Below are the code and all the weights of a small trained network. Each question names an input and a class and asks about switching units off, where a switched-off unit gives its printed mean instead of its output.

import numpy as np


def w(rows, s, z=0):
    codes = np.array(rows[::2]) - 128.0
    scale = np.full(codes.shape[1], s)
    scale[-1] = z or s
    return codes * scale


def f(y):
    return np.maximum(y, 0)


def log_softmax(a):
    a = a - a.max(-1, keepdims=True)
    return a - np.log(np.exp(a).sum(-1, keepdims=True))


def net(x, mask):
    res = np.array(x, float).reshape(1, 6) / 4 @ E
    y = f(res @ A[0][:, :-1].T + A[0][:, -1])
    res = res + np.where(mask, y, B[0][:, -1]) @ B[0][:, :-1]
    return log_softmax(res[-1] @ U[:, :-1].T + U[:, -1])


A, B = {}, {}
E = w([
[173,228,91,97,192,116],'x0',
[3,183,111,160,121,89],'x1',
[161,127,33,182,77,108],'x2',
[159,159,193,228,138,139],'x3',
[134,70,134,146,197,19],'x4',
[155,171,183,87,40,65],'x5',
],0.0066)
A[0] = w([
[127,106,127,129,152,104,126],'N0',
[104,58,143,153,84,136,90],'N1',
[144,128,149,167,141,101,110],'N2',
[105,96,70,155,213,205,104],'N3',
[122,173,101,112,64,253,93],'N4',
[94,128,227,69,185,154,73],'N5',
[168,108,130,112,117,146,87],'N6',
[23,179,103,148,114,100,80],'N7',
[107,88,85,43,121,122,91],'N8',
[99,92,56,23,118,115,124],'N9',
[98,40,138,148,59,134,114],'N10',
[101,77,158,155,89,140,97],'N11',
[146,150,155,96,49,73,134],'N12',
[125,158,117,132,98,186,74],'N13',
[200,95,150,109,139,161,91],'N14',
[150,82,120,152,180,18,100],'N15',
[168,173,145,100,90,82,93],'N16',
[173,200,94,115,181,117,91],'N17',
[61,171,137,162,140,91,114],'N18',
[141,132,158,111,84,85,82],'N19',
[158,160,168,204,150,134,111],'N20',
[214,99,115,123,117,134,149],'N21',
[142,77,114,122,166,48,87],'N22',
[210,84,144,93,142,145,80],'N23',
[116,107,97,146,166,171,75],'N24',
[129,109,104,136,141,138,119],'N25',
[110,126,175,98,150,143,253],'N26',
[154,158,188,216,117,133,105],'N27',
[165,226,89,104,174,105,110],'N28',
[133,132,139,175,145,157,109],'N29',
[182,126,11,205,49,86,133],'N30',
],0.013,0.0056)
B[0] = w([
[132,138,161,125,121,123,168],'N0',
[138,90,117,88,189,157,196],'N1',
[148,152,110,98,93,163,166],'N2',
[143,70,120,95,66,14,238],'N3',
[136,160,253,98,104,150,237],'N4',
[6,219,51,31,113,131,210],'N5',
[85,108,129,146,115,142,159],'N6',
[70,70,133,213,103,175,221],'N7',
[189,168,76,142,94,167,205],'N8',
[215,177,76,167,99,179,249],'N9',
[149,75,122,90,217,147,227],'N10',
[138,97,105,76,170,160,189],'N11',
[165,73,141,123,90,41,230],'N12',
[128,148,170,90,99,157,167],'N13',
[73,90,110,172,98,165,196],'N14',
[128,152,229,92,100,154,248],'N15',
[125,86,104,88,89,69,194],'N16',
[130,78,116,76,192,172,200],'N17',
[86,90,124,194,102,167,202],'N18',
[119,93,99,82,77,96,176],'N19',
[202,153,86,143,101,163,193],'N20',
[85,107,133,216,128,138,213],'N21',
[135,156,199,99,93,159,213],'N22',
[58,91,112,171,101,179,204],'N23',
[124,96,113,91,80,84,171],'N24',
[135,114,112,110,119,106,156],'N25',
[146,177,169,224,224,28,237],'N26',
[209,168,75,132,91,167,203],'N27',
[149,66,121,76,212,161,224],'N28',
[165,143,97,130,103,122,163],'N29',
[44,232,103,135,186,66,254],'N30',
],0.031,0.0073)
U = w([
[134,152,255,89,97,160,107],'0',
[68,67,121,203,106,164,124],'1',
[152,65,113,69,221,156,137],'2',
[149,73,113,99,71,27,101],'3',
[211,176,75,148,101,161,169],'4',
[68,199,106,118,164,90,250],'5',
[142,140,170,194,190,58,225],'6',
[147,125,153,159,154,109,39],'7',
],0.0094,0.0024)

Each question gives the input, the list of numbers given to net, and the class t.
The units are the neurons (one row each of A and B). Each row of codes is followed by its name. A weight is (code - 128) times the scale printed after its matrix; where a second scale follows, it is the last column's (A, B and U).
mask holds one flag per neuron, in row order. A switched-off neuron (its flag False) gives its mean, the last column of its row in B, instead of its output. The means were averaged over made-up inputs and are rounded, as every weight is.
A unit's drop is (log p(t) with every unit on - log p(t) with that unit switched off) / (log p(t) with every unit on - log p(t) with every unit switched off).
most important unit: the unit with the biggest drop
top k neurons: the k neurons with the biggest drops, biggest first
drop when u is switched off: that unit's drop, to one decimal
input [5,-2,-2,-6,-2,-5], class 4: top 2 neurons => (N9; N8)
input [5,4,1,5,6,-4], class 0: top 3 neurons => (N15; N9; N10)
input [4,-8,-7,-7,0,-8], class 1: most important unit => N23
input [1,-5,-4,-1,3,6], class 3: top 3 neurons => (N12; N7; N16)
input [6,-2,-5,3,-4,-3], class 2: top 4 neurons => (N28; N30; N17; N15)
input [2,6,7,-2,2,-2], class 5: top 4 neurons => (N30; N23; N21; N14)
input [0,-8,0,1,6,6], class 1: top 2 neurons => (N23; N21)
input [8,6,-2,8,-4,-2], class 2: top 2 neurons => (N28; N17)
input [7,2,5,6,-2,-4], class 2: top 2 neurons => (N28; N17)
input [-7,-6,-1,-2,5,-8], class 3: top 2 neurons => (N3; N28)
input [4,7,-7,8,-7,-6], class 4: top 4 neurons => (N27; N20; N15; N29)
input [6,3,5,-6,5,6], class 2: drop when N1 is switched off => -0.2
input [-1,-4,6,8,2,-8], class 3: drop when N8 is switched off => 0.3
input [-8,7,0,6,4,-2], class 2: most important unit => N10
input [5,-8,-5,-6,4,2], class 1: drop when N23 is switched off => 0.3
